[ 0.21  0.95 -0.77 -1.02 -2.68  0.04  1.38 -5.44 -0.20  1.10  2.28 -1.84
  1.22 -0.20 -0.61 -0.59  1.40 -1.02  0.89  1.92 -0.46  0.84  3.87 -5.68
  4.08 -2.85  4.70  0.33  1.35  1.53  0.24 -3.27  0.28 -1.24 -3.72 -3.59
  1.23 -3.12 -1.38  1.87  1.12 -0.25 -0.96 -1.04 -0.91  2.67  0.27  0.78
  1.83  1.29 -4.61 -1.90  3.54 -1.77  0.22  1.36  0.03 -0.77  1.33] => (51) & [18]
[-0.16 -0.60 -0.87  0.59  1.24 -2.52  1.42 -2.43  2.47  1.59  1.35 -0.90
  0.86 -0.65 -0.29 -1.08 -0.42 -0.46  1.22  0.70 -1.07  0.97  8.13 -3.87
  2.05 -1.73  2.80  2.67  0.89  0.92  0.37 -0.68 -0.30  0.79 -3.30  1.05
  0.46 -1.55  0.75 -0.08 -0.73  1.27 -1.61 -0.26 -1.58  1.19 -1.03  0.43
  1.13  1.00 -3.83 -2.09  2.42 -2.03 -0.26 -0.53 -0.31  0.05  1.53] => (51) & [19]
[ 1.23  1.80 -0.72 -1.11 -0.61  0.14  1.49 -2.47  0.02  1.00  0.14 -0.68
 -0.25 -1.39 -1.24 -0.03  0.96  0.05  0.61  0.52 -0.57  0.32  2.99 -4.41
  3.55 -1.42  4.15  0.60  1.16 -0.85 -0.73 -2.18  2.03 -2.50 -3.02  0.68
  0.21 -0.60  0.10  2.56 -0.13  1.04  0.12 -0.13  0.66  2.57  0.05  0.39
  3.29  1.80 -2.17 -0.28  2.30 -0.79  1.33  1.33  0.20 -0.02  1.10] => (51) & [18]
[-0.92 -1.38 -0.94 -0.27 -0.58  0.03  1.95 -3.36  0.77  0.94  1.41 -2.18
  1.15 -0.11  0.25 -1.62  0.51 -1.20  0.57 -0.15 -0.87  1.12  1.98 -5.19
  3.91 -3.33  3.76 -0.06  1.35  0.53 -0.10 -1.68  0.52  0.84 -4.79  0.54
  1.12 -1.56 -0.65  0.18  0.49  0.25 -0.96 -1.19 -0.83  0.44 -0.27  2.39
  1.17  1.35 -4.62 -1.89  2.18 -1.87  0.40  0.86  0.01 -0.60  0.74] => (51) & [18]
[ 0.46  1.37 -1.77  1.03  0.05  0.27 -0.42 -0.67 -0.94  1.31 -0.99 -0.21
  0.48 -1.41 -0.27 -0.02  2.38 -0.37  0.06  1.08  0.10  1.42  1.39 -3.03
  4.04 -1.32  2.26  0.97  3.86 -1.72 -0.77 -2.43 -0.72 -2.43 -3.93  1.35
  0.56 -1.93  0.15  3.23  0.05 -1.52 -2.71 -1.85 -0.73  5.86 -1.50  1.33
  1.21  1.88 -2.43 -1.63  2.65 -1.20  2.16 -0.38  0.62 -1.85  2.10] => (41) & [18]
[-0.68  2.56 -2.10 -0.39  0.55 -0.94 -0.78 -1.08 -1.61 -1.25  0.19 -0.89
  0.28 -1.36 -1.48 -3.28 -0.76 -2.11 -0.13  0.63 -1.23  2.49  2.94 -1.97
  0.46 -1.91  3.48  0.84  2.56  1.08  0.44 -1.60  1.00 -5.94 -3.58  0.12
  0.89 -0.22 -0.03  1.19  1.78 -0.51 -0.37 -1.91 -0.80  7.08 -0.06 -0.03
  1.62 -4.23 -1.20 -0.71 -5.63 -4.72  1.62 -0.43  1.65  1.64 -0.21] => (41) & [17]
[ 3.29  0.25 -0.81 -1.92  1.75 -0.85  1.80 -3.80 -0.88  1.69  2.67 -2.04
  2.15  0.84 -1.41 -2.07 -1.46 -0.87  0.36  1.71 -3.54 -0.68  3.30 -5.22
  1.31 -1.27  4.86  0.70  1.26  0.37 -0.65 -1.85 -0.11 -0.73 -4.60  0.68
 -0.98 -1.75  0.09  1.04  0.73  0.67  0.12 -1.56 -1.80  1.02  0.57 -0.10
  1.46 -0.53 -1.73  0.97  1.97 -3.58  0.81 -0.19  0.10  0.83  0.66] => (51) & [18]
[-2.18  3.42 -2.42 -0.82 -1.22 -0.52  0.33 -2.62 -2.63  1.69  2.06 -0.85
  1.16  1.29 -2.13 -6.22 -2.12 -1.70 -2.08  0.78 -1.74  4.71  2.61 -1.61
  1.73 -2.26  5.89  0.08  2.29  1.42 -1.32 -1.75 -0.21 -6.30 -3.87 -0.77
 -2.50 -1.98 -0.28  2.24  2.91  0.49  0.36 -3.33 -0.93  4.73 -0.39  0.01
  1.31 -3.77 -3.05 -0.14  0.77 -3.92  2.77  0.01  1.56  1.75  0.50] => (51) & [17]
[-0.02 -0.52 -1.47 -1.15 -0.99  0.30  2.28 -3.73 -0.33  0.31  3.57 -0.39
  0.20 -0.80 -2.74  0.92 -1.73 -0.40 -1.12  1.30 -2.59  1.53  2.29 -4.27
  1.34 -1.14  3.96 -0.97  1.10  0.35 -1.16 -2.88  0.40 -0.70 -3.43 -0.53
  0.04 -1.03 -0.77  1.70  0.97 -0.61  0.40 -1.02 -1.71  3.04  0.09  0.15
  1.21  0.24 -3.72 -1.80  2.64 -1.97  1.20  1.10  0.15 -1.66  1.45] => (51) & [18]
[ 1.12  0.97 -0.37 -1.11 -1.63  1.02 -0.55 -3.86 -0.24  1.85  0.62 -0.26
  1.74 -1.63 -1.57  2.00 -1.12 -0.10 -1.15  1.38 -0.88  1.41  3.91 -5.77
  1.72 -0.77  0.42 -1.04  1.28 -0.76  0.43 -1.55  0.39 -2.11 -2.58 -0.50
  0.85 -0.53 -0.95  1.81  0.81 -0.05 -0.03  0.27 -1.01  2.69  1.08  0.67
 -0.45  0.44 -1.49 -3.35  1.51 -0.72  0.52  2.27  0.24 -0.91  2.72] => (51) & [18]
[ 0.45  0.83 -0.30 -1.92 -2.02  0.74  0.70 -2.79  0.19  1.45  0.79 -0.99
 -1.44  1.74 -2.23 -0.24 -0.86 -0.02  0.50  0.09 -1.68 -0.15  1.69 -3.63
  1.15 -1.67  2.96 -0.63  0.11  3.10 -3.57 -1.46 -0.44 -2.48 -1.92 -0.22
 -0.01 -0.85 -0.01  1.92  1.40 -0.02  2.05 -1.56 -1.44  2.30 -0.06 -1.46
  1.48 -0.95 -2.99 -1.19 -0.73 -1.45  2.67  0.60 -0.92 -0.38  0.27] => (51) & [27]
[-1.81  0.53 -1.89  0.11 -2.58 -1.29  0.41 -1.83 -0.68  0.65  0.66 -0.92
 -1.34  0.08 -2.59 -4.12 -1.51 -1.41 -0.45  0.69 -1.98  1.58  0.99 -1.71
  0.75 -1.44  4.87  0.16  0.90  1.55 -0.60 -1.24  1.89 -2.99 -2.36 -1.54
 -1.50 -1.15  0.39  0.43  1.65  3.29  0.57 -1.20 -0.62  1.72 -0.31 -2.14
  1.49 -2.95 -2.83 -1.01  0.56 -2.90  0.56  0.15  0.16  3.01 -1.09] => (51) & [17]
[ 0.65  0.08  0.06 -1.14 -0.72  0.02 -1.68 -2.58  0.22 -1.59  0.73 -0.64
  1.22  0.15 -0.42  0.89  0.82 -0.48 -0.19 -1.09 -1.52  0.66  2.23 -3.74
  2.11 -1.89  1.59  0.10  0.40  1.68  0.49 -1.78  0.21 -0.79 -2.41  0.85
  1.11 -0.54 -0.89  0.37  0.09 -1.32 -0.34 -1.00 -1.12  0.62 -0.88  1.36
  2.13 -0.47 -1.09 -0.76  1.10  0.05  0.48  0.62 -0.69 -1.55 -1.06] => (51) & [19]
